Each row has a name. Each piece below is followed by the name of the row it came from, unless a question asks for something else. Each question is about the rows just above it. Places in a row count from 0.

Columns, left to right: V E A Z
[ 47  55  35 -26]  Q
[-11  -5  28  10]  J
[-22  54  27   3]  H
[-11] is at row and place
J, 0
Where in the named rows is [54]?
H, 1

Columns, left to right: Tezo nulom kavuk Kiga ganen peb lor Vebaz
[-14 -32  25  11   1  23   9  -9] -> kefem
[  6 -24  35  22   8  24   3  -9] -> Gule
[ -3 -41  18  -9  -8  46   2 -29] -> Vanot
[-17 -13  14  -3   9  34 -19 -15] -> geb
[ 10 -21   0  14  -7  30   3  -6] -> vul
[ -8 -48  17  15   0  -7   0  -3] -> Dol
Where in the named rows is [15]?
Dol, 3
[46] is at row and place
Vanot, 5

Columns, left to right: Tumom dul ratuz Nif Lumaf Paza
[-19 -51  38  23 -24  -4] : fizi
[ 52  48 -20  -9  18 -14] : vos
[-10  22 -40 -42  -4  26] : Kadi
[ 19  44 -42 -36   8  20] : Meb
[-50 -34   1 -14 -26  19] : Noves
[ 52  48   3  -9  18 -14] : rize
[ 16  -5  18  16  -3 -29] : gom
[-32 -51  38  23 -24  -4] : rel
Where in the named rows is [-19]?
fizi, 0
Among the named rows, does one hold [-36   8  20] next to each other, in this order?
yes
Where in the named rows is [-36]?
Meb, 3
Among the named rows, does one hold [48  3 -9 18] next to each other, in this order?
yes
Row and place of [-29] in the named rows:
gom, 5

Columns, left to right: lufi geda fus Nisit Fugok mana noki dibi tuv nabib
[ 35   9  18  11  17  12  17  42 -29 -18] = paz
[-8 -7 -3  2  4 -4  3 -2 -7 -4] = dof
[-17 -28  -6  23 -17  -2 -18 -16  -4   8] = semil
[  0 -12  44 -47  16   9 -11   8 -14  -9] = Tup
[  5  21  -6  12  15 -18 -18 -20  -3 -19] = zet
[ 15  11  12 -10  11  -6   7  25 -10   5] = Dadog
[-12   1 -20  19   4  -6  -2 -32  -1 -29] = Puvol
Among the named rows, does one hold [ -1 -32  -2] next to each other, in this order?
no
[ 35  -8 -17   0   5  15] is in which column, read top down?
lufi
Does one of the named rows hold [ -9 -14   8 -11] side by side, in this order?
no
Which column holds this, read top down? [  4 -17  16]
Fugok
Is [ 2 -3 -7 -8] printed in one of the named rows, side by side and in this order?
no

Columns, left to right: T D C B
[-17 -29 -32  -1] -> reg
[-17 -29  25  -1] -> pugas
[-15 -22  -5 -21] -> tiko
[-12 -15 -11  -5] -> losab
[-21 -18  -5  -9] -> Zegu
[-25 -22  -7   5] -> Naz
[14  9  4 -5] -> vibek
[5] is at row and place
Naz, 3
Among the named rows, does one hold [14  9  4] next to each other, in this order?
yes
[-29 -29 -22 -15 -18] is in which column, read top down?
D
Among the named rows, does one hold [-17 -29 -32] next to each other, in this order?
yes

Columns, left to right: Guz leb pozub faz nop gonud masev tel doros rito
[-21 -14 -11 -23 -39  -7 -48  38   8 -31] : Dapav
[-21 -14 -11 -23 -22  59 -23  29 -21   8] : sur
[-21 -14 -11 -23  53  -7 -48  38   8 -31] : rifi
Which column holds this, read top down? [59 -7]
gonud
Which row holds [-21 -14 -11 -23 -39  -7 -48  38   8 -31]?
Dapav
Is [-10 -23] printed in one of the named rows, side by side and in this order?
no
Does one of the named rows hold [-24 -22  59 -23] side by side, in this order?
no
Which column holds this, read top down? [-39 -22]
nop
Which column holds this, read top down? [  8 -21]
doros
Among the named rows, does one hold [ 38 -48] next to each other, in this order?
no

Columns, left to right: mepi gativ siv nok ret Kuz toloz Nefak Vakom
[-59 -22  -4  21 -44 -12 -27 -31   7] -> bibe
[ 37  17  13  -9  23 -12  -4  29 -22] -> Nurep
[ 37  17  13  -9  23 -12  18  33 -32] -> Zaso
[ -1   8 -30  29 -11  -3 -11 -16  12] -> Kol
[ 37  17  13  -9  23 -12 -11  29 -22] -> kud
Row and place of [-31] in the named rows:
bibe, 7
Which column holds [-44  23] top down?
ret
Where in the named rows is [33]?
Zaso, 7
Which column holds [ 18 -11] top down?
toloz

Columns, left to right: Vilaz begir Zapuz vata vev vomo
[  2   5 -15 -30  13  29]  vime
[  8   6  34 -21   6  26]  zotuf
[-17   5 -16 -33  12  43]  pim
[-14   3 -15 -32  13  40]  vilor
[  7   6 -16 -22  12  25]  por
[  7  10 -15 -13   5  22]  nemez
[ -5  23 -13  -7   2  24]  Letev
[-21  12 -14 -33  -9  45]  nuga
[-18  18   4 -32 -21  29]  Lopa
[  8   8 -16 -17   5  24]  rom
[ -7   3 -14 -30  11  35]  tem
Among the named rows, does one hold [10  7] next to each other, in this order?
no
Where in the named rows is [35]?
tem, 5
Does one of the named rows hold [  5 -16 -33] side by side, in this order?
yes
Does one of the named rows hold [-14 -33  -9] side by side, in this order?
yes
Row and place of [25] in the named rows:
por, 5
Is [-21  29] printed in one of the named rows, side by side and in this order?
yes

Columns, left to right: Taz mav suge Vovig foga gadet sem
[-42  -3  10  11  -8 -11  19] = vesi
[-38 -13  20  29 -12   8  37] = Vulu
[  5   6  16 -41  35  -9  33] = kigat
[ 20  36  37 -21 -10  33   7] = fese
[-11   0  38 -40  -9 -36 -32] = talov
[ 17 -31  -6 -17 -24  18  37] = kez
[-38 -38 -23 -16  -3 -38 -39] = sef
[ 44 -35   5  -5   8   3  10] = bomon
[ 20  36  22 -21 -10 -36   7] = pavu
[-14  15  41 -14 -32  38   4] = buruv
[ 26  24  43 -26  21  39 -17] = Diro
Which column holds this, read top down? [-36  18 -38   3 -36]
gadet
Which column holds [-40 -17 -16  -5 -21 -14] top down?
Vovig
Where do [ 26  24  43 -26  21  39 -17] appear?
Diro
[-24] is at row and place
kez, 4
Does one of the named rows hold [16 41] side by side, in this order?
no
Is [ 38 -32] printed in one of the named rows, side by side and in this order?
no
[-12  35] is in which column, read top down?
foga

Columns, left to right: Muga zure mudir Napel tez fil dekip Rafu zikav
[-25 -56  -6   8  46  17  33  -6 -27] -> Gira
[ 15  -4 -40  25  50  33  13  16 -18] -> mopit
[ 15  -4 -40  25  -6  17 -34  34  19] -> zupe
[ 15  -4 -40  25  19 -41  -7 -48  -1] -> Vamu
Which column holds [ -6 -40 -40] top down?
mudir
Which row holds [ 15  -4 -40  25  19 -41  -7 -48  -1]?
Vamu
Is [-40  25  -6  17 -34] printed in one of the named rows, side by side and in this order?
yes
Is [ 15  -4 -40] printed in one of the named rows, side by side and in this order?
yes
Which column holds [15 15 15] top down?
Muga

Columns, left to right: kopet sibo Nuge gida gova rog Geme Dodi gon
[  1  -5 -41 -39  23  22  18 -49  34]  suv
[ 23 -44 -53 -51 -12   5  41 -24   3]  mev
[ 19  -5 -41 -39  23  22  18 -49  34]  Tubu
q: [ 23 -44 -53 -51 -12   5  41 -24   3]
mev
[-53 -41] is in which column, read top down?
Nuge
[22  5] is in which column, read top down?
rog
[23 19] is in which column, read top down?
kopet
[ 23 -12] is in which column, read top down?
gova
Where in the named rows is [3]?
mev, 8

Columns, left to right: meno sif lakol gof
[-32 -16 -41 -46] = kizu
[ 25  19  19 -24] = teku
[ -2   8 -39  55] = fefos
Among the named rows, does one hold [ 19 -25] next to each other, in this order?
no
Which column holds [25 -2] top down?
meno
Does one of the named rows hold [-42 -46] side by side, in this order?
no

Columns, left to right: Kobab Fafa rumuf dife nebo vunag
[ 17 -25  22  39 -43 -36] : Rakuz
[ 17 -25 -36  39 -43 -36] : fis
[18 -6 -3  9 30 33] : tifep
[ 18  -6  -3   9 -25  -4] : Pafun
[25 45  4  0  9 25] : davo
Which column holds [-36  33] top down?
vunag
Is [ -4 -25   9  -3  -6] printed in one of the named rows, side by side and in this order?
no
Which column holds this, read top down? [-43  30 -25   9]
nebo
[33 -4 25] is in which column, read top down?
vunag

Columns, left to right: lis pizi vuvek Lureg Vipo
[  4  41 -34   2 -46] : rinuz
[  4 -44 -34  40  35] : vazu
[-55 -32  47  25 -11] : Sute
[  3 -46 -31  41  26] : Fes
[  3 -46 -31  41  34] : sitam
Which column holds this, read top down? [3 3]
lis
Does one of the named rows hold [-55 -32] side by side, in this order?
yes
Where in the named rows is [40]?
vazu, 3
Where in the named rows is [-55]?
Sute, 0
Is [  4  41 -34   2] printed in one of the named rows, side by side and in this order?
yes
[35] is at row and place
vazu, 4

Columns, left to right: sut Mer nuki temi
[  0 -49  14  48] : meka
[  9 -27  24 -51] : Ropit
[ 13  47  -6 -11] : Nomok
[ 26  -5 -50  30] : bezes
[-53  -2  -4   0] : zanuv
[-14  -1  50  38] : Gefa
[ 26  27 -16  25] : Poveg
[ 24  24 -32 -21] : nilan
[  3  15   3 -35] : nuba
[-37  25  34 -37] : Duvak
[-42  17  -4 -33] : Luzut
Among the named rows, does one hold [ 24 -32 -21] next to each other, in this order?
yes
Row and place of [34] in the named rows:
Duvak, 2
Where in the named rows is [14]?
meka, 2

Columns, left to right: Ronu rar felaz gakez Vasuz vezi nata denus
[ -1   5 -11  -1  -5   1   6   0] : rofo
[ -1   5 -11  -1  -5  -1   5   6] : zev
[-28  -5   0  -9   4   5  -5   4] : damu
[ -1   5 -11  -1 -16   2  -2  -1] : Likub
Is [  6 -11  -1 -16] printed in one of the named rows, side by side and in this order?
no
Row and place of [2] in the named rows:
Likub, 5
[-5  5] is in which column, read top down?
rar
q: [ -1   5 -11  -1  -5   1   6   0]
rofo
Where in the named rows is [-2]?
Likub, 6
Is [-1 -2] printed in one of the named rows, side by side and in this order?
no
Which row holds [-28  -5   0  -9   4   5  -5   4]?
damu

Columns, left to right: bifog surad mutu bogo
[-60  45  14   5] : mepe
[-58  47  36  10] : Vopi
[ -6 -14  -2  -9] : rap
Which column holds this, read top down? [45 47]
surad
[45] is at row and place
mepe, 1

Columns, left to right: bofi let resa Doged Taru
[-13  19   1  15   4] = tusak
[  7 -13 -21   8 -16] = voguz
[  5 -11  -7 -30   4] = lar
[  2   7 -23  -6 -30] = ruv
[  0   3   7  -2 -39] = fuv
[ -5   2   7   0 -46] = poger
[-18   5 -11  -8  16] = Lapu
Row and place of [-21] in the named rows:
voguz, 2
[8] is at row and place
voguz, 3
Which column holds [  7   5   2   0  -5 -18] top down?
bofi
Among the named rows, does one hold [ 1 15] next to each other, in this order?
yes

Columns, left to right: bele daz Rumir godo valub
[ 16  -7  -1 -36  -8]  mol
[ -4  -8 -52 -37 -51]  fudav
[ 16  -5  16   2 -41]  Rizir
Row and place of [-7] in the named rows:
mol, 1
Does one of the named rows hold [ 16  -7  -1 -36  -8] side by side, in this order?
yes
Where in the named rows is [-4]?
fudav, 0
[-4 16] is in which column, read top down?
bele

Columns, left to right: poron veme sudi muv miref
[-23  29   5  37  10] = keko
[ -6   6 -41  20 -31] = rud
[-30  33  34 -28 -22] = Sopiv
[ 0 42 10 33 19] = dasar
[ 12 -30  32   9 -42] = Bazap
[-30  -3 -36 -13  24] = temub
[  3 -25  33  43   3] = pifir
Which column holds this, read top down? [-13  43]
muv
Does one of the named rows hold [-35 -13] side by side, in this order?
no
Row and place of [5] in the named rows:
keko, 2
Where in the named rows is [6]?
rud, 1

Columns, left to right: raz bog puf karo duk kop nofu
[ -5   8  -9  11 -10  10   2] -> gor
[-21 -12  11  20 -35   0 -52] -> tuz
[ 18  -1 -34 -16  45 -16  15] -> valap
[ 17  13  12 -13 -19   8  12] -> Vite
[  6  -2  20  33  18  11 -25] -> Kagep
[ 10  12  32   5 -21  22  -2] -> zako
[-15   8   0  49  38   2 -33] -> gegeb
[ 1  1  0 18 30 -2 -2] -> gen
[ 14  -5 -18 -12  21  14  51] -> Kelov
[-33] is at row and place
gegeb, 6
Is [ -5 -18 -12  21] printed in one of the named rows, side by side and in this order?
yes
Where in the named rows is [32]?
zako, 2

Columns, left to right: ritu gogok gizu bod Loz kuler gurad Rov
[-37 -24 -50 -26 -17 -42   5 -19] = zuva
[-19 -10 -43  -6 -11 -42   2 -24] = gibas
[-56 -42 -43 -58 -46 -27  14  19] = tegak
[-37 -24 -43 -26 -44 -48   4 -19] = mekuf
[-11] is at row and place
gibas, 4
Is [-37 -24 -50 -26 -17] printed in one of the named rows, side by side and in this order?
yes
Where do [-37 -24 -50 -26 -17 -42   5 -19] appear?
zuva
[4] is at row and place
mekuf, 6
Which column holds this, read top down? [-46 -44]
Loz
Which column holds this, read top down? [-42 -27]
kuler

Columns, left to right: Fela Dopub Bomu Rig nedok dev Nesa gazog Lut
[ 13 -12  34  10 -27 -13  44 -46 -19] : Zukin
[-19   5 -13   7  13  -8   2  -6  -3] : nunu
[-23   8 -25  19   9 -45   1   2  11] : mukot
[-24 -50   8  -2  29  11 -35  43  17] : fera
[  2 -14 -38  53  26  48   2  19 -26] : Kimum
[ 10  -1  13  -4  -4   6  33 -21 -25] : Folep
[ 6  0  7 -1 -6 -3 12 -9 -5] : manas
[  8  -1  14  -5  -5  18 -13  -4 -18] : nopot
[ 10 -14  37 -29 -10 -12  -5  -2   7] : rufo
[ 18  -3  28   3  32   4  20  30 -13] : fip
[ 42   3 -15  20  -5 -18  -4  23 -18] : Zal
[  2  -8  21 -10 -10 -10  -7  -4   2] : gidis
Which column holds this, read top down? [-25   8 -38]
Bomu
Among the named rows, does one hold [-4 -4  6 33] next to each other, in this order?
yes
[-46] is at row and place
Zukin, 7
Which column holds this, read top down? [ 48   6  -3  18 -12]
dev
Where in the named rows is [4]?
fip, 5
Among the named rows, does one hold [ -8  21 -10  -9 -10] next to each other, in this order?
no

Columns, left to right: gada mumiv tur zep
[24 -4 -2 -5] = malo
[ 39  22  25 -18] = ruruv
[49 38 29  2] = dopal
Does one of the named rows hold [22 24] side by side, in this order?
no
[25] is at row and place
ruruv, 2
[38] is at row and place
dopal, 1
Which column holds [24 39] top down?
gada
Is [39 22 25] printed in one of the named rows, side by side and in this order?
yes

Columns, left to right: setus Pud Zam gasa Bina
[-47 -11 -16  -2  -9] -> Zavif
[-30  -6 -11   0  -6] -> luku
[-13  -4  -4   0  -2] -> Podid
Which column holds this, read top down? [-11  -4]
Zam
Does one of the named rows hold [-11 -16] side by side, in this order?
yes
Among the named rows, does one hold [-47 -11 -16  -2  -9] next to each other, in this order?
yes
Which column holds this, read top down? [-9 -6]
Bina

Columns, left to right: padob rila pesa dun Zazi Gifo Deg ruf
[-40  46 -13  41  -8  18  53  43]  sul
[ 61 -52 -12  -2  10 -25 -37  19]  dip
[ 61 -52 -12 -25  10 -25 -37  19]  Sezis
q: [ 61 -52 -12  -2  10 -25 -37  19]
dip
Which column holds this, read top down? [ -2 -25]
dun
Row and place of [46] in the named rows:
sul, 1
Which column holds [61 61] top down?
padob
Does one of the named rows hold [-25  10 -25 -37  19] side by side, in this order?
yes

Columns, left to right: Zona bir sudib guf sas zel liraf sak Dez
[ 1  7 30  1 -8  8 -2 19  0] : gomiz
[ -3 -21  25  55   0  -4  14  23  -2] : vof
[  1  31  39  37  41   3  15 -23 -17] : Dolof
[ 13 -33 -53   9  17  31  -7 -22   8] : tefi
[ -6   8  11 -51 -18   8  10  12   6] : keni
[ -1  18  27   8 -12 -27   9 -45   3] : bib
[ 11  23  11 -51  -4   1  -1  -6  -5] : Sis
[ -6   1  21  22  32  15   1 -55   1] : garus
[  4 -21  28  20 -49 -38  16  -7  13] : Basu
[-10 -14 -45 -42  -4  -6 -17 -13  -4] : Los
Which column holds this, read top down? [-17   8   6   3  -5]
Dez
[ 1 -3  1 13 -6 -1 11 -6] is in which column, read top down?
Zona
Does one of the named rows hold [18 27] side by side, in this order?
yes
Which column holds [  9  -1   1  16 -17] top down?
liraf
Is [37 41] printed in one of the named rows, side by side and in this order?
yes
[ 31 -33] is in which column, read top down?
bir

Columns, left to right: ronas fug tafo tiliz zud
[ 25 -61 -38  12 -32] -> fevov
[ -9 -61  41 -21  27] -> rame
[ 16 -61  -3   3  -1] -> Pum
[ 17 -61  -4   0  -5] -> Ledu
[ -4 -61   1  12  11] -> fek
[ -3 -61  22 -17  10] -> Divam
[-11 -61 -13   8  -6] -> nav
[ 20 -61 -25  -1 -29] -> vop
[ -7 -61 -32   6 -29] -> Detof
[-15 -61  11   6  17] -> kob
[-13 -61  43 -22  29] -> zosis
[  5 -61  38 -11  32] -> vivur
Does one of the named rows hold [-3  3] side by side, in this order?
yes
Does one of the named rows hold [ 19 -61 -25  -1 -29] side by side, in this order?
no
Among the named rows, does one hold [-61  25] next to each other, in this order?
no
[ -5  11  10  -6 -29 -29] is in which column, read top down?
zud

Columns, left to right: vam Boniv Dozam rapuf nimot
[ 33  12 -23   8  -4]  beko
[ 33 -44   3  13  23]  zoru
[-39 -32 -22   8  -2]  rogi
Which column holds [  3 -22] top down?
Dozam
Does one of the named rows hold [-39 -32] side by side, in this order?
yes
Does one of the named rows hold [ 23  13   3 -44  33] side by side, in this order?
no

Columns, left to right: bik bez vus lok vib rupot mefo
[  2  -8 -13   3   2   3 -10]  minib
[ 45  19  27  36 -16  13 -19]  Sek
[  2  -8 -13  -2   2   3 -10]  Kup
Does one of the named rows hold [-14   3] side by side, in this order?
no
[ 27 -13] is in which column, read top down?
vus

Columns, left to right: sener meluf bal zifon sisi nunuv
[ 28 -29 -46  41   1  11]  Dal
[-29  18 -33  49 -13 -33]  vin
[ 26 -12 -16   3 -55   8]  mepul
[ 26 -12  -6   3 -55   8]  Dumo
[-29  18  -6  49 -13 -33]  zigor
[-29  36   5  -4  49 -35]  bukot
[-41  46 -27   4 -15  19]  liri
Among the named rows, does one hold [-55   3  -6] next to each other, in this order?
no
Does one of the named rows hold [-29 -46  42   1] side by side, in this order?
no
Among the named rows, does one hold [-12 -16   3] next to each other, in this order?
yes
Does one of the named rows hold [ -6 -12  26] side by side, in this order?
no
Is [ 26 -12  -6   3 -55] printed in one of the named rows, side by side and in this order?
yes
Among the named rows, does one hold [-29  18  -6  49] next to each other, in this order?
yes

